Below are the code and all the weights of a small trained network. Each question names an input and a target symbol and asks about switching units off, where a switched-off unit gives its printed mean instead of its output.

import numpy as np


def w(rows, s, z=0):
    codes = np.array(rows[::2]) - 128.0
    scale = np.full(codes.shape[1], s)
    scale[-1] = z or s
    return codes * scale


def f(y):
    return np.maximum(y, 0)


def softmax(a):
    e = np.exp(a - a.max(-1, keepdims=True))
    return e / e.sum(-1, keepdims=True)


def log_softmax(a):
    a = a - a.max(-1, keepdims=True)
    return a - np.log(np.exp(a).sum(-1, keepdims=True))


def net(x, mask):
    ids = ['αβγεζηθλμξπστφω'.index(c) for c in x.split()]
    T = len(ids)
    res = E[ids] + P[:T]
    u = 0
    for l in range(3):
        q, k, v = (res @ M[l].T for M in (Q, K, V))
        z = softmax(np.where(np.tri(T) > 0, q @ k.T / 3**0.5, -1e9)) @ v
        res = res + np.where(mask[u], z, O[l][:, -1]) @ O[l][:, :-1]
        u += 1
        y = f(res @ A[l][:, :-1].T + A[l][:, -1])
        res = res + np.where(mask[u : u + 8], y, B[l][:, -1]) @ B[l][:, :-1]
        u += 8
    return log_softmax(res[-1] @ U[:, :-1].T + U[:, -1])


Q, K, V, O, A, B = {}, {}, {}, {}, {}, {}
E = w([
[94,159,115,80],'α',
[53,127,111,183],'β',
[94,168,128,66],'γ',
[126,104,87,2],'ε',
[44,136,95,121],'ζ',
[84,184,134,109],'η',
[84,181,189,133],'θ',
[63,137,113,97],'λ',
[41,107,143,160],'μ',
[83,134,96,101],'ξ',
[102,193,121,105],'π',
[215,39,48,137],'σ',
[140,139,104,76],'τ',
[116,227,154,52],'φ',
[64,176,127,102],'ω',
],0.0085)
P = w([
[136,108,108,134],'0',
[11,89,252,107],'1',
[12,94,171,60],'2',
[19,111,125,46],'3',
[18,124,96,38],'4',
[23,139,75,34],'5',
[32,154,59,35],'6',
[36,165,45,36],'7',
[49,173,37,32],'8',
[44,181,27,32],'9',
[65,180,9,47],'10',
],0.0035)
Q[0] = w([
[219,83,234,241],'L0H1',
[191,115,239,150],'L0H1',
[205,75,255,206],'L0H1',
],0.005)
K[0] = w([
[15,219,123,75],'L0H1',
[38,229,168,177],'L0H1',
[1,250,178,89],'L0H1',
],0.0065)
V[0] = w([
[8,168,127,24],'L0H1',
[232,48,69,96],'L0H1',
[165,212,254,139],'L0H1',
],0.0078)
O[0] = w([
[82,42,235,60,187],'L0H1',
[253,196,106,130,188],'L0H1',
[9,180,39,92,3],'L0H1',
],0.007,0.0041)
A[0] = w([
[97,148,151,58,4],'L0N1',
[128,220,62,60,73],'L0N2',
[184,90,120,101,127],'L0N3',
[123,185,180,74,39],'L0N4',
[11,46,235,2,226],'L0N5',
[110,80,118,34,20],'L0N6',
[55,250,184,66,157],'L0N7',
[156,47,142,121,27],'L0N8',
],0.0063,0.0029)
B[0] = w([
[54,59,108,181,140],'L0N1',
[247,28,183,225,144],'L0N2',
[120,138,38,87,158],'L0N3',
[192,27,105,225,141],'L0N4',
[108,74,216,139,255],'L0N5',
[54,163,198,234,146],'L0N6',
[66,96,81,112,184],'L0N7',
[12,148,2,118,138],'L0N8',
],0.0077,0.0078)
Q[1] = w([
[78,251,103,141],'L1H1',
[169,2,161,124],'L1H1',
[212,4,158,118],'L1H1',
],0.0073)
K[1] = w([
[24,121,252,223],'L1H1',
[254,161,1,32],'L1H1',
[209,110,23,15],'L1H1',
],0.0075)
V[1] = w([
[104,158,92,2],'L1H1',
[241,110,161,115],'L1H1',
[165,130,157,15],'L1H1',
],0.0073)
O[1] = w([
[2,254,80,37,103],'L1H1',
[205,100,176,68,254],'L1H1',
[96,140,222,15,203],'L1H1',
],0.0081,0.0023)
A[1] = w([
[106,45,85,216,122],'L1N1',
[130,253,32,124,254],'L1N2',
[186,55,195,224,128],'L1N3',
[111,33,232,254,187],'L1N4',
[127,231,39,114,227],'L1N5',
[145,39,84,217,118],'L1N6',
[15,221,137,208,234],'L1N7',
[65,163,81,224,118],'L1N8',
],0.0061,0.0058)
B[1] = w([
[207,78,49,217,159],'L1N1',
[127,248,252,220,155],'L1N2',
[236,40,192,115,182],'L1N3',
[76,92,169,176,246],'L1N4',
[109,226,218,209,150],'L1N5',
[215,106,21,205,152],'L1N6',
[109,185,221,237,176],'L1N7',
[191,190,101,254,138],'L1N8',
],0.0071,0.011)
Q[2] = w([
[107,18,193,189],'L2H1',
[145,3,208,88],'L2H1',
[31,141,18,89],'L2H1',
],0.0073)
K[2] = w([
[183,174,19,81],'L2H1',
[92,128,1,42],'L2H1',
[155,204,218,108],'L2H1',
],0.0079)
V[2] = w([
[120,210,238,137],'L2H1',
[130,96,41,251],'L2H1',
[131,255,128,177],'L2H1',
],0.007)
O[2] = w([
[24,228,221,113,122],'L2H1',
[98,106,55,254,255],'L2H1',
[29,254,89,134,7],'L2H1',
],0.0076,0.0093)
A[2] = w([
[4,212,184,98,99],'L2N1',
[54,60,44,121,3],'L2N2',
[9,141,184,148,75],'L2N3',
[129,124,253,33,157],'L2N4',
[194,87,116,26,105],'L2N5',
[204,175,31,97,204],'L2N6',
[157,137,20,204,212],'L2N7',
[13,183,204,81,219],'L2N8',
],0.0071,0.0064)
B[2] = w([
[244,144,56,84,202],'L2N1',
[81,184,2,4,149],'L2N2',
[180,230,176,113,231],'L2N3',
[25,161,104,14,228],'L2N4',
[98,115,173,27,202],'L2N5',
[8,159,71,124,172],'L2N6',
[49,140,49,74,247],'L2N7',
[227,200,67,73,224],'L2N8',
],0.0081,0.012)
U = w([
[107,151,87,98,32],'α',
[183,83,89,209,76],'β',
[34,148,117,78,2],'γ',
[31,119,149,94,212],'ε',
[116,172,91,180,137],'ζ',
[32,147,139,181,213],'η',
[82,90,219,156,103],'θ',
[117,154,196,149,150],'λ',
[207,69,198,196,67],'μ',
[182,145,107,137,96],'ξ',
[204,140,143,195,157],'π',
[94,122,15,107,86],'σ',
[84,145,132,109,245],'τ',
[254,53,113,112,52],'φ',
[140,145,187,205,131],'ω',
],0.0077,0.0076)

Each question gives the input, a string of symbols that net reads in full, and the target symbol t.
The units are the heads (3 rows each of Q, K, V and O) and the neurons (one row each of A and B). Each row of codes is followed by its name. A weight is (code - 128) times the scale printed after its matrix; where a second scale follows, it is the last column's (O, A, B and U).
mask holds one flag per unit, layer by layer, with each layer's heads first. A switched-off unit (its flag False) gives its mean, the last column of its rows in O or B, instead of its output. The means were averaged over made-up inputs and are rounded, as every weight is.
A unit's drop is (log p(t) with every unit on - log p(t) with that unit switched off) / (log p(t) with every unit on - log p(t) with every unit switched off).
The circuit of an input: a set's keep is (log p(t) with only the set's units on - log p(t) with every unit switched off) / (log p(t) with every unit on - log p(t) with every unit switched off). Starting from the 12 units with the biggest drops (on a tie, the unit counted first), units are removed one at a time, each time the one whose removal leaves the highest keep (on an exact tie, the one counted first), for as long as the keep stays at least 0.8.
circuit, biggest first: the units of the circuit, biggest drop first
unit that matters most: the unit with the biggest drop
k most important neurons: the k neurons with the biggest drops, biggest first
k most important neurons of layer l: the k neurons of layer l with the biggest drops, biggest first
input η μ π φ φ σ σ π, target π: unit that matters most : L0H1
input ξ γ φ γ π, target ε: circuit, biggest first : (L2H1; L0H1)
input φ μ ξ, target η: 3 most important neurons : (L0N4; L0N1; L0N7)
input σ σ σ φ β σ ζ, target φ: circuit, biggest first : (L1H1; L0H1)
input σ φ φ λ μ σ, target φ: circuit, biggest first : (L0H1; L1H1)
input σ τ π β ω θ φ φ σ ξ, target φ: circuit, biggest first : (L0N2; L0H1; L1H1)
input σ ε μ ε φ ξ π θ φ, target ε: 3 most important neurons : (L0N5; L0N3; L2N4)
input β γ ε π, target σ: 2 most important neurons : (L2N7; L2N2)
input φ φ φ μ μ, target η: 4 most important neurons of layer 0 : (L0N4; L0N1; L0N7; L0N5)
input ξ ξ ε τ μ τ φ, target ε: circuit, biggest first : (L2N4; L2H1; L0H1)
input σ σ θ, target φ: circuit, biggest first : (L1H1; L1N3)
input γ ξ θ π σ θ, target θ: 2 most important neurons : (L0N2; L0N5)
input σ φ π φ φ, target φ: circuit, biggest first : (L0N2; L1H1; L0H1)
input τ ε φ, target α: 3 most important neurons : (L2N4; L2N8; L2N1)
input μ λ φ ζ σ β γ σ η, target β: 2 most important neurons : (L0N5; L1N1)
input π λ σ α ε, target ε: most important neuron of layer 2 : (L2N8)
input γ ε φ λ ω μ π ω β φ γ, target λ: 4 most important neurons of layer 0 : (L0N5; L0N6; L0N2; L0N1)
input ξ β ε θ π σ σ, target ε: 4 most important neurons : (L2N4; L0N7; L0N5; L0N2)
input σ ζ η σ σ σ μ φ ξ, target φ: 2 most important neurons : (L0N7; L0N2)
input σ λ σ, target φ: circuit, biggest first : (L1H1; L1N3)
input β ξ ε, target σ: most important neuron : (L2N7)
input μ η λ φ σ σ λ, target β: 2 most important neurons of layer 1 : (L1N1; L1N6)
input η λ φ ξ φ θ, target π: 3 most important neurons of layer 0 : (L0N2; L0N7; L0N5)
input π γ π, target ξ: 2 most important neurons : (L2N1; L2N8)
input α γ φ θ β σ, target σ: 3 most important neurons of layer 0 : (L0N8; L0N6; L0N7)
input θ π π φ ε ω, target ζ: 2 most important neurons of layer 0 : (L0N6; L0N7)
input β τ φ, target σ: 2 most important neurons : (L2N7; L2N2)
input ζ λ φ, target μ: 2 most important neurons of layer 0 : (L0N5; L0N3)
